Below are the code and all the weights of a small trained network. Each question names an input and a class and asks about switching units off, where a switched-off unit gives its printed mean instead of its output.

import numpy as np


def w(rows, s, z=0):
    codes = np.array(rows[::2]) - 128.0
    scale = np.full(codes.shape[1], s)
    scale[-1] = z or s
    return codes * scale


def norm(h):
    return h / np.sqrt((h * h).mean(-1, keepdims=True) + 1e-5)


def f(y):
    return np.maximum(y, 0)


def log_softmax(a):
    a = a - a.max(-1, keepdims=True)
    return a - np.log(np.exp(a).sum(-1, keepdims=True))


def net(x, mask):
    res = np.array(x, float).reshape(1, 2) / 4 @ E
    u = 0
    for l in range(3):
        y = f(norm(res) @ A[l][:, :-1].T + A[l][:, -1])
        res = res + np.where(mask[u : u + 3], y, B[l][:, -1]) @ B[l][:, :-1]
        u += 3
    return log_softmax(norm(res)[-1] @ U[:, :-1].T + U[:, -1])


A, B = {}, {}
E = w([
[125,92,183,122,154,119,116,194],'x0',
[251,79,148,169,153,179,131,33],'x1',
],0.0027)
A[0] = w([
[63,148,2,207,202,165,157,31,25],'0.n1',
[78,205,90,77,241,188,162,209,70],'0.n2',
[126,109,255,86,167,192,191,183,6],'0.n3',
],0.0026,0.002)
B[0] = w([
[98,243,207,108,76,40,68,154,223],'0.n1',
[225,42,106,140,112,154,193,81,248],'0.n2',
[118,252,222,124,70,46,35,145,218],'0.n3',
],0.0039,0.0015)
A[1] = w([
[136,65,141,255,207,153,177,23,57],'1.n1',
[123,193,147,230,202,53,42,85,3],'1.n2',
[134,233,232,107,101,65,80,117,73],'1.n3',
],0.0033,0.0035)
B[1] = w([
[11,38,2,102,139,106,126,218,202],'1.n1',
[225,134,14,75,67,239,115,241,149],'1.n2',
[141,10,98,96,44,58,163,121,250],'1.n3',
],0.0037,0.0027)
A[2] = w([
[19,233,253,250,245,242,232,25,3],'2.n1',
[45,203,139,121,208,167,176,170,76],'2.n2',
[181,176,214,166,106,88,69,55,114],'2.n3',
],0.0068,0.0061)
B[2] = w([
[232,27,16,5,36,232,253,9,128],'2.n1',
[242,105,74,173,211,193,37,57,231],'2.n2',
[52,227,168,79,159,91,39,218,249],'2.n3',
],0.0069,0.0017)
U = w([
[246,20,36,192,225,226,32,67,200],'0',
[41,227,219,7,57,16,26,240,194],'1',
[131,24,89,84,38,101,212,173,224],'2',
[18,248,250,238,222,253,241,16,3],'3',
[6,236,247,249,226,249,243,19,3],'4',
[13,235,249,241,230,233,242,26,3],'5',
[16,245,237,243,216,241,243,22,3],'6',
[18,244,241,241,224,245,240,25,3],'7',
],0.0067,0.0061)

Each question gives the input, the list of numbers given to net, and the class t.
The units are the neurons (one row each of A and B). Each row of codes is followed by its name. A weight is (code - 128) times the scale printed after its matrix; where a second scale follows, it is the last column's (A, B and U).
mask holds one flag per neuron, layer by layer. A switched-off neuron (its flag False) gives its mean, the last column of its row in B, instead of its output. The means were averaged over made-up inputs and are rounded, as every weight is.
A unit's drop is (log p(t) with every unit on - log p(t) with that unit switched off) / (log p(t) with every unit on - log p(t) with every unit switched off).
The circuit of an input: a set's keep is (log p(t) with only the set's units on - log p(t) with every unit switched off) / (log p(t) with every unit on - log p(t) with every unit switched off). Starting from all 9 units, units are removed one at a time, each time the one whose removal leaves the highest keep (on an exact tie, the one counted first), for as long as the keep stays at least 0.8.
units of the circuit, in order: the units of the circuit, biggest drop first
unit that matters most: the unit with the biggest drop
top k neurons: the k neurons with the biggest drops, biggest first
top k neurons in layer l: the k neurons of layer l with the biggest drops, biggest first
drop when u is switched off: that unit's drop, to one decimal
input [-4,1], class 1: unit that matters most -> 1.n1
input [-1,-7], class 0: top 2 neurons -> (1.n3; 2.n2)
input [-2,2], class 2: units of the circuit, in order -> (1.n3; 0.n2; 2.n2; 2.n3)
input [2,0], class 2: top 3 neurons -> (1.n3; 1.n2; 0.n1)
input [1,-3], class 2: units of the circuit, in order -> (0.n2; 2.n3)
input [3,2], class 2: units of the circuit, in order -> (2.n3; 2.n2)
input [-1,1], class 2: top 2 neurons -> (1.n3; 2.n3)
input [7,-7], class 0: top 4 neurons -> (2.n2; 1.n3; 0.n1; 2.n3)
input [-6,2], class 1: top 2 neurons -> (0.n1; 1.n1)
input [-1,-3], class 2: units of the circuit, in order -> (0.n2; 2.n3)
input [5,-6], class 0: top 2 neurons -> (1.n3; 2.n2)
input [-8,5], class 1: top 2 neurons -> (0.n1; 2.n3)
input [4,-5], class 0: units of the circuit, in order -> (1.n3; 2.n2; 0.n1; 0.n3)
input [-3,-3], class 2: top neuron -> (2.n3)
input [8,7], class 1: top 2 neurons -> (0.n3; 0.n2)
input [2,3], class 2: top 4 neurons -> (1.n1; 2.n2; 2.n3; 0.n3)
input [-1,3], class 2: top 2 neurons -> (1.n1; 2.n2)
input [-8,7], class 1: top 4 neurons -> (0.n1; 2.n3; 0.n2; 1.n3)
input [7,6], class 1: top 2 neurons in layer 0 -> (0.n3; 0.n2)
input [-5,2], class 1: units of the circuit, in order -> (0.n1)
input [3,0], class 2: top 2 neurons in layer 1 -> (1.n3; 1.n2)
input [-3,-8], class 0: drop when 0.n2 is switched off -> 0.0
input [-4,2], class 1: drop when 2.n3 is switched off -> 0.1
input [-3,-1], class 2: drop when 2.n3 is switched off -> 0.8
